Below are the code and all the weights of a small trained network. Each question names an input and a target symbol and asks about switching units off, where a switched-off unit gives its printed mean instead of its output.

import numpy as np


def w(rows, s, z=0):
    codes = np.array(rows[::2]) - 128.0
    scale = np.full(codes.shape[1], s)
    scale[-1] = z or s
    return codes * scale


def norm(h):
    return h / np.sqrt((h * h).mean(-1, keepdims=True) + 1e-5)


def f(y):
    return np.maximum(y, 0)


def softmax(a):
    e = np.exp(a - a.max(-1, keepdims=True))
    return e / e.sum(-1, keepdims=True)


def log_softmax(a):
    a = a - a.max(-1, keepdims=True)
    return a - np.log(np.exp(a).sum(-1, keepdims=True))


def net(x, mask):
    ids = ['αδεθμφω'.index(c) for c in x.split()]
    T = len(ids)
    res = E[ids] + P[:T]
    r = norm(res)
    for j in range(2):
        rows = slice(2 * j, 2 * j + 2)
        q, k, v = (r @ M[0][rows].T for M in (Q, K, V))
        z = softmax(np.where(np.tri(T) > 0, q @ k.T / 2**0.5, -1e9)) @ v
        o = O[0][rows]
        res = res + np.where(mask[j], z, o[:, -1]) @ o[:, :-1]
    y = f(norm(res) @ A[0][:, :-1].T + A[0][:, -1])
    res = res + np.where(mask[2:6], y, B[0][:, -1]) @ B[0][:, :-1]
    return log_softmax(norm(res)[-1] @ U[:, :-1].T + U[:, -1])


Q, K, V, O, A, B = {}, {}, {}, {}, {}, {}
E = w([
[103,121,124,150],'α',
[65,133,119,143],'δ',
[185,115,172,150],'ε',
[59,152,153,137],'θ',
[101,157,138,130],'μ',
[253,49,91,150],'φ',
[94,99,114,199],'ω',
],0.019)
P = w([
[204,79,1,187],'0',
[154,103,195,100],'1',
[150,144,226,87],'2',
[103,125,179,110],'3',
[97,65,134,91],'4',
[135,132,203,77],'5',
[105,143,187,86],'6',
[113,194,181,86],'7',
[144,142,161,64],'8',
[131,138,152,72],'9',
[105,163,158,90],'10',
[115,172,161,87],'11',
[148,156,104,83],'12',
],0.0054)
Q[0] = w([
[34,200,154,114],'head 1',
[254,93,185,176],'head 1',
[188,22,41,104],'head 2',
[130,126,39,159],'head 2',
],0.009)
K[0] = w([
[146,132,67,177],'head 1',
[161,73,217,65],'head 1',
[122,109,254,71],'head 2',
[127,129,139,89],'head 2',
],0.0089)
V[0] = w([
[57,83,204,125],'head 1',
[255,122,177,161],'head 1',
[50,245,35,91],'head 2',
[77,152,53,195],'head 2',
],0.0069)
O[0] = w([
[252,176,196,254,157],'head 1',
[149,192,10,161,63],'head 1',
[164,59,152,59,169],'head 2',
[121,166,58,63,253],'head 2',
],0.0061,0.0046)
A[0] = w([
[61,125,93,217,134],'neuron 1',
[142,63,117,151,9],'neuron 2',
[232,112,174,213,237],'neuron 3',
[88,158,255,136,228],'neuron 4',
],0.0089,0.0016)
B[0] = w([
[61,127,95,192,167],'neuron 1',
[116,47,161,164,139],'neuron 2',
[24,192,39,56,189],'neuron 3',
[255,129,127,180,255],'neuron 4',
],0.0064,0.009)
U = w([
[103,203,86,92,90],'α',
[168,60,113,110,223],'δ',
[144,163,135,188,5],'ε',
[194,112,229,178,203],'θ',
[51,81,137,2,73],'μ',
[91,127,138,235,89],'φ',
[131,138,121,126,74],'ω',
],0.0087,0.0026)

Each question gives the input, a string of symbols that net reads in full, and the target symbol t.
The units are the heads (2 rows each of Q, K, V and O) and the neurons (one row each of A and B). Each row of codes is followed by its name. A weight is (code - 128) times the scale printed after its matrix; where a second scale follows, it is the last column's (O, A, B and U).
mask holds one flag per unit, heads first, then neurons. A switched-off unit (its flag False) gives its mean, the last column of its rows in O or B, instead of its output. The means were averaged over made-up inputs and are rounded, as every weight is.
A unit's drop is (log p(t) with every unit on - log p(t) with that unit switched off) / (log p(t) with every unit on - log p(t) with every unit switched off).
The circuit of an input: a set's keep is (log p(t) with only the set's units on - log p(t) with every unit switched off) / (log p(t) with every unit on - log p(t) with every unit switched off). Starting from all 6 units, units are removed one at a time, each time the one whose removal leaves the highest keep (on an exact tie, the one counted first), for as long as the keep stays at least 0.8.
units of the circuit, in order: the units of the circuit, biggest drop first
unit that matters most: the unit with the biggest drop
which heads matter: for each layer, one digit per head in row order, 1 if its drop is at least 0.15 and else 0, layers parted by /
drop of u: that unit's drop, to one decimal
input φ θ δ φ μ μ μ, target φ: which heads matter : 11
input θ θ μ μ θ α θ ε θ, target θ: units of the circuit, in order : (head 1; neuron 4)
input μ ω θ α θ θ, target μ: which heads matter : 11
input φ θ θ θ δ μ θ ε ε, target α: which heads matter : 10
input φ φ δ θ φ θ φ μ θ θ θ θ θ, target φ: which heads matter : 01
input θ δ θ θ μ μ θ θ μ, target θ: which heads matter : 10
input μ θ θ φ μ θ θ μ α, target μ: which heads matter : 00
input μ ε δ μ ω α, target μ: unit that matters most : head 2
input μ θ φ θ α ε δ ε φ μ θ μ δ, target μ: which heads matter : 10
input θ μ θ θ θ θ ω δ θ α θ θ, target θ: which heads matter : 10
input μ θ φ ω ε δ, target μ: which heads matter : 00
input φ θ θ θ θ θ θ θ φ θ, target φ: units of the circuit, in order : (head 2; neuron 1)
input μ μ ε μ φ θ, target μ: drop of head 1 : 0.8
input μ δ ε α δ ε δ μ δ θ μ θ μ, target μ: drop of neuron 1 : 0.0
input μ μ μ ω θ θ θ θ α μ θ θ ε, target α: units of the circuit, in order : (neuron 3)
input θ μ μ θ φ δ, target θ: drop of head 1 : 0.3
